Here is a tiny trained network, its code and every weight. The questions are about switching its units off for an input and a class, where a switched-off unit gives its printed mean instead of its output.

import numpy as np


def w(rows, s, z=0):
    codes = np.array(rows[::2]) - 128.0
    scale = np.full(codes.shape[1], s)
    scale[-1] = z or s
    return codes * scale


def f(y):
    return np.maximum(y, 0)


def log_softmax(a):
    a = a - a.max(-1, keepdims=True)
    return a - np.log(np.exp(a).sum(-1, keepdims=True))


def net(x, mask):
    res = np.array(x, float).reshape(1, 2) / 4 @ E
    y = f(res @ A[0][:, :-1].T + A[0][:, -1])
    res = res + np.where(mask, y, B[0][:, -1]) @ B[0][:, :-1]
    return log_softmax(res[-1] @ U[:, :-1].T + U[:, -1])


A, B = {}, {}
E = w([
[84,133,91,99,246,181,56],'x0',
[201,215,147,122,186,114,185],'x1',
],0.014)
A[0] = w([
[56,102,92,134,146,129,54,226],'N0',
[160,141,107,110,174,108,109,204],'N1',
[110,91,102,106,145,141,118,114],'N2',
[177,154,126,166,10,104,169,162],'N3',
[97,118,112,73,174,140,55,229],'N4',
[41,138,72,102,153,188,113,134],'N5',
[151,122,229,132,105,44,204,160],'N6',
[123,176,126,103,194,106,136,224],'N7',
[91,79,101,63,202,192,59,252],'N8',
[173,165,148,110,126,87,189,255],'N9',
[62,54,134,142,79,94,96,243],'N10',
[114,149,123,99,199,155,108,120],'N11',
[85,132,125,193,81,143,134,93],'N12',
],0.013,0.004)
B[0] = w([
[18,91,89,66,103,138,109,204],'N0',
[122,217,137,165,191,162,92,177],'N1',
[97,86,183,19,107,157,55,157],'N2',
[202,98,182,73,148,111,203,253],'N3',
[66,165,207,143,75,178,57,212],'N4',
[121,115,180,123,66,185,15,198],'N5',
[254,69,193,152,170,159,227,242],'N6',
[89,211,178,214,184,94,103,201],'N7',
[37,183,189,96,76,200,46,247],'N8',
[198,177,239,148,215,109,159,226],'N9',
[87,64,128,84,70,108,193,202],'N10',
[109,187,156,144,174,138,55,199],'N11',
[124,87,117,88,133,69,182,157],'N12',
],0.009,0.019)
U = w([
[60,189,95,77,120,95,16,103],'0',
[21,74,64,65,58,91,147,192],'1',
[2,105,141,73,78,223,7,134],'2',
[148,100,13,169,168,192,52,2],'3',
[120,70,36,136,196,203,75,2],'4',
[119,210,177,168,190,160,45,199],'5',
[216,95,190,133,116,150,184,188],'6',
],0.0096,0.0044)

Each question gives the input, the list of numbers given to net, and the class t.
The units are the neurons (one row each of A and B). Each row of codes is followed by its name. A weight is (code - 128) times the scale printed after its matrix; where a second scale follows, it is the last column's (A, B and U).
mask holds one flag per neuron, in row order. A switched-off neuron (its flag False) gives its mean, the last column of its row in B, instead of its output. The means were averaged over made-up inputs and are rounded, as every weight is.
A unit's drop is (log p(t) with every unit on - log p(t) with that unit switched off) / (log p(t) with every unit on - log p(t) with every unit switched off).
unit that matters most: the unit with the biggest drop
k most important neurons: the k neurons with the biggest drops, biggest first
drop of u: that unit's drop, to one decimal
input [-6,-8], class 1: unit that matters most -> N10
input [-3,-4], class 1: 3 most important neurons -> [N9; N6; N10]
input [-1,7], class 6: 4 most important neurons -> [N8; N6; N4; N11]
input [6,4], class 2: 2 most important neurons -> [N9; N8]
input [-2,-2], class 6: 2 most important neurons -> [N0; N8]
input [5,3], class 2: 3 most important neurons -> [N9; N6; N8]
input [-2,-8], class 1: drop of N10 -> 0.2
input [-4,-4], class 6: drop of N0 -> 0.1
input [0,-1], class 2: drop of N5 -> -0.1
input [5,0], class 2: drop of N4 -> 0.0
